Below is a small trained network, with its code and all its weights. Each question gives an input and a class and asks what happens when units are switched off, that is, made to give their printed mean instead of their output.

import numpy as np


def w(rows, s, z=0):
    codes = np.array(rows[::2]) - 128.0
    scale = np.full(codes.shape[1], s)
    scale[-1] = z or s
    return codes * scale


def norm(h):
    return h / np.sqrt((h * h).mean(-1, keepdims=True) + 1e-5)


def f(y):
    return y / 2 * (1 + np.tanh(0.7978845608 * (y + 0.044715 * y**3)))


def log_softmax(a):
    a = a - a.max(-1, keepdims=True)
    return a - np.log(np.exp(a).sum(-1, keepdims=True))


def net(x, mask):
    res = np.array(x, float).reshape(1, 6) / 4 @ E
    u = 0
    for l in range(3):
        y = f(norm(res) @ A[l][:, :-1].T + A[l][:, -1])
        res = res + np.where(mask[u : u + 10], y, B[l][:, -1]) @ B[l][:, :-1]
        u += 10
    return log_softmax(norm(res)[-1] @ U[:, :-1].T + U[:, -1])


A, B = {}, {}
E = w([
[156,91,135,84,147,56,152,106,82,118],'x0',
[109,124,98,116,79,181,133,102,62,77],'x1',
[80,186,146,130,217,122,73,79,129,83],'x2',
[173,242,113,119,112,82,138,236,112,80],'x3',
[140,199,233,169,122,136,205,85,70,200],'x4',
[254,127,87,189,179,169,95,96,88,125],'x5',
],0.0072)
A[0] = w([
[134,104,54,129,155,116,124,150,215,98,15],'0.n1',
[172,115,117,138,126,144,138,106,136,138,30],'0.n2',
[187,81,139,43,159,2,137,103,53,131,55],'0.n3',
[97,45,127,167,139,128,105,43,151,178,41],'0.n4',
[200,67,122,116,37,130,167,165,164,193,47],'0.n5',
[166,110,163,163,187,50,116,166,244,205,99],'0.n6',
[97,178,94,155,134,203,129,147,185,175,35],'0.n7',
[98,189,91,189,106,230,107,172,195,182,81],'0.n8',
[185,103,110,184,151,153,107,135,76,118,120],'0.n9',
[242,117,91,195,191,174,107,148,114,140,2],'0.n10',
],0.007,0.0071)
B[0] = w([
[131,81,125,108,146,79,101,148,91,147,138],'0.n1',
[100,172,132,107,133,30,115,112,147,98,89],'0.n2',
[148,70,205,178,113,134,137,124,161,31,204],'0.n3',
[164,127,127,88,172,176,162,137,196,145,212],'0.n4',
[61,134,78,218,186,118,174,165,137,113,234],'0.n5',
[92,145,78,72,63,219,150,77,1,52,253],'0.n6',
[148,99,191,105,143,54,150,133,119,49,116],'0.n7',
[167,34,222,139,121,59,157,111,103,25,213],'0.n8',
[83,155,114,98,75,76,156,91,171,134,241],'0.n9',
[144,157,68,144,87,34,125,38,154,138,225],'0.n10',
],0.01,0.0026)
A[1] = w([
[31,139,162,50,71,112,144,167,173,133,34],'1.n1',
[107,170,179,137,234,130,69,93,132,65,27],'1.n2',
[223,142,96,215,139,157,24,108,129,175,30],'1.n3',
[132,183,197,185,120,112,112,139,102,233,69],'1.n4',
[77,215,143,107,228,108,68,70,136,99,43],'1.n5',
[140,87,85,96,106,123,84,184,202,112,119],'1.n6',
[1,142,162,84,68,67,167,167,209,138,1],'1.n7',
[176,204,113,68,131,68,95,228,87,131,41],'1.n8',
[97,174,135,147,187,149,77,105,159,127,5],'1.n9',
[109,141,155,72,211,111,66,68,108,117,110],'1.n10',
],0.0061,0.0048)
B[1] = w([
[187,154,67,138,116,42,116,13,118,121,235],'1.n1',
[134,79,97,201,64,110,192,180,92,113,184],'1.n2',
[131,156,143,102,107,14,158,92,173,107,135],'1.n3',
[143,89,135,118,193,52,24,157,100,166,172],'1.n4',
[92,84,48,210,90,106,202,188,117,134,201],'1.n5',
[129,141,209,152,163,108,102,124,47,209,251],'1.n6',
[157,162,82,138,117,42,134,43,159,130,250],'1.n7',
[148,125,129,105,182,242,155,103,254,165,180],'1.n8',
[133,112,139,153,114,92,157,171,115,134,81],'1.n9',
[144,89,79,168,86,159,190,167,160,150,222],'1.n10',
],0.0074,0.0017)
A[2] = w([
[122,153,79,79,60,218,112,101,28,95,3],'2.n1',
[142,98,94,92,142,119,55,165,134,138,9],'2.n2',
[182,206,124,95,120,112,135,202,144,92,110],'2.n3',
[159,84,155,141,116,158,156,104,151,39,132],'2.n4',
[153,198,132,121,134,127,150,189,142,77,94],'2.n5',
[143,196,250,178,128,162,128,124,74,199,12],'2.n6',
[18,125,152,69,80,85,143,137,148,130,107],'2.n7',
[114,92,92,107,114,136,1,177,159,88,56],'2.n8',
[126,79,93,118,130,120,6,182,169,130,6],'2.n9',
[104,105,70,174,129,106,193,183,103,163,37],'2.n10',
],0.0088,0.004)
B[2] = w([
[61,215,127,47,63,171,121,148,71,101,200],'2.n1',
[120,155,124,98,165,84,196,122,77,151,134],'2.n2',
[110,29,150,136,148,219,109,36,188,164,194],'2.n3',
[95,187,202,111,97,101,39,189,136,121,252],'2.n4',
[84,30,130,125,147,192,131,72,183,122,178],'2.n5',
[142,109,79,25,201,39,126,214,85,141,195],'2.n6',
[254,176,84,151,113,131,110,105,133,69,204],'2.n7',
[164,145,176,90,164,72,206,162,52,176,185],'2.n8',
[143,174,150,117,176,73,204,152,113,163,166],'2.n9',
[71,191,97,173,153,160,89,186,98,123,193],'2.n10',
],0.0081,0.0046)
U = w([
[183,178,69,139,95,58,113,21,157,128,173],'0',
[135,126,124,57,204,66,161,187,66,195,146],'1',
[114,68,160,100,174,251,125,87,208,171,124],'2',
[136,69,233,148,105,85,121,155,115,39,114],'3',
[88,173,107,80,81,184,130,129,69,96,170],'4',
[87,118,69,241,129,137,170,201,123,124,101],'5',
[94,195,174,147,127,131,50,178,159,163,1],'6',
],0.014,0.0048)

Each question gives the input, the list of numbers given to net, and the class t.
The units are the neurons (one row each of A and B). Each row of codes is followed by its name. A weight is (code - 128) times the scale printed after its matrix; where a second scale follows, it is the last column's (A, B and U).
mask holds one flag per neuron, layer by layer. A switched-off neuron (its flag False) gives its mean, the last column of its row in B, instead of its output. The means were averaged over made-up inputs and are rounded, as every weight is.
A unit's drop is (log p(t) with every unit on - log p(t) with that unit switched off) / (log p(t) with every unit on - log p(t) with every unit switched off).
The circuit of an input: a set's keep is (log p(t) with only the set's units on - log p(t) with every unit switched off) / (log p(t) with every unit on - log p(t) with every unit switched off). Starting from the 12 units with the biggest drops (on a tie, the unit counted first), units are removed one at a time, each time the one whose removal leaves the highest keep (on an exact tie, the one counted first), for as long as the keep stays at least 0.8.
units of the circuit, in order: the units of the circuit, biggest drop first
most important unit: the unit with the biggest drop
top k neurons: the k neurons with the biggest drops, biggest first
k most important neurons of layer l: the k neurons of layer l with the biggest drops, biggest first
input [4,8,-6,-5,-6,6], class 4: units of the circuit, in order	(2.n1)
input [-6,-3,3,0,-4,-5], class 3: top 2 neurons	(0.n8, 0.n9)
input [-8,1,-5,-3,-8,2], class 1: top 2 neurons	(2.n8, 2.n9)
input [4,8,-3,6,-4,-8], class 0: units of the circuit, in order	(1.n7, 1.n1)
input [-3,0,6,7,4,-1], class 2: top 3 neurons	(2.n3, 2.n5, 1.n8)
input [7,-4,-8,1,6,7], class 5: top 2 neurons	(0.n5, 0.n8)
input [1,5,8,-2,-7,-7], class 5: 2 most important neurons of layer 0	(0.n9, 0.n6)
input [7,0,-7,-8,3,-5], class 2: units of the circuit, in order	(0.n4, 2.n6)
input [-4,-4,7,8,0,-4], class 2: units of the circuit, in order	(2.n3, 2.n5)
input [-6,6,1,8,8,-5], class 1: top 4 neurons	(2.n6, 0.n6, 1.n4, 0.n4)
input [4,-3,5,5,-1,-3], class 2: 3 most important neurons of layer 0	(0.n5, 0.n10, 0.n6)
input [-3,1,1,-5,-8,7], class 1: units of the circuit, in order	(2.n8, 2.n9)
input [-3,6,-4,8,8,-7], class 1: units of the circuit, in order	(2.n6, 0.n6)
input [-7,7,-6,4,5,8], class 0: top 2 neurons	(0.n10, 0.n6)
input [-3,-4,8,6,3,3], class 5: top 2 neurons	(1.n5, 1.n2)
input [2,7,-8,7,-1,-3], class 5: units of the circuit, in order	(0.n5)
input [-4,-7,-7,5,3,4], class 4: top 2 neurons	(0.n6, 2.n1)
input [5,-5,6,7,5,-7], class 0: top 3 neurons	(1.n7, 1.n1, 2.n7)
input [7,-7,-2,5,3,-6], class 3: top 2 neurons	(0.n3, 0.n9)
input [-7,4,4,-5,2,6], class 3: most important unit	0.n8
input [-1,-8,3,-3,-3,7], class 4: top 2 neurons	(0.n6, 2.n1)
input [-3,-5,8,8,-5,6], class 2: 2 most important neurons of layer 2	(2.n3, 2.n5)
input [-8,-6,7,7,-3,-7], class 3: top 4 neurons	(0.n8, 0.n9, 0.n7, 0.n10)
input [-7,1,1,8,-2,1], class 2: top 2 neurons	(2.n3, 2.n5)
input [-3,8,4,-3,2,-8], class 0: top 2 neurons	(0.n6, 1.n7)
input [-4,3,-3,3,-3,-2], class 3: 2 most important neurons of layer 0	(0.n8, 0.n6)
input [-8,-1,-8,-3,3,-6], class 3: most important unit	0.n8
input [1,-4,8,-2,-6,5], class 5: top 2 neurons	(1.n5, 1.n10)
input [6,8,8,8,-1,-8], class 0: 2 most important neurons of layer 1	(1.n1, 1.n7)
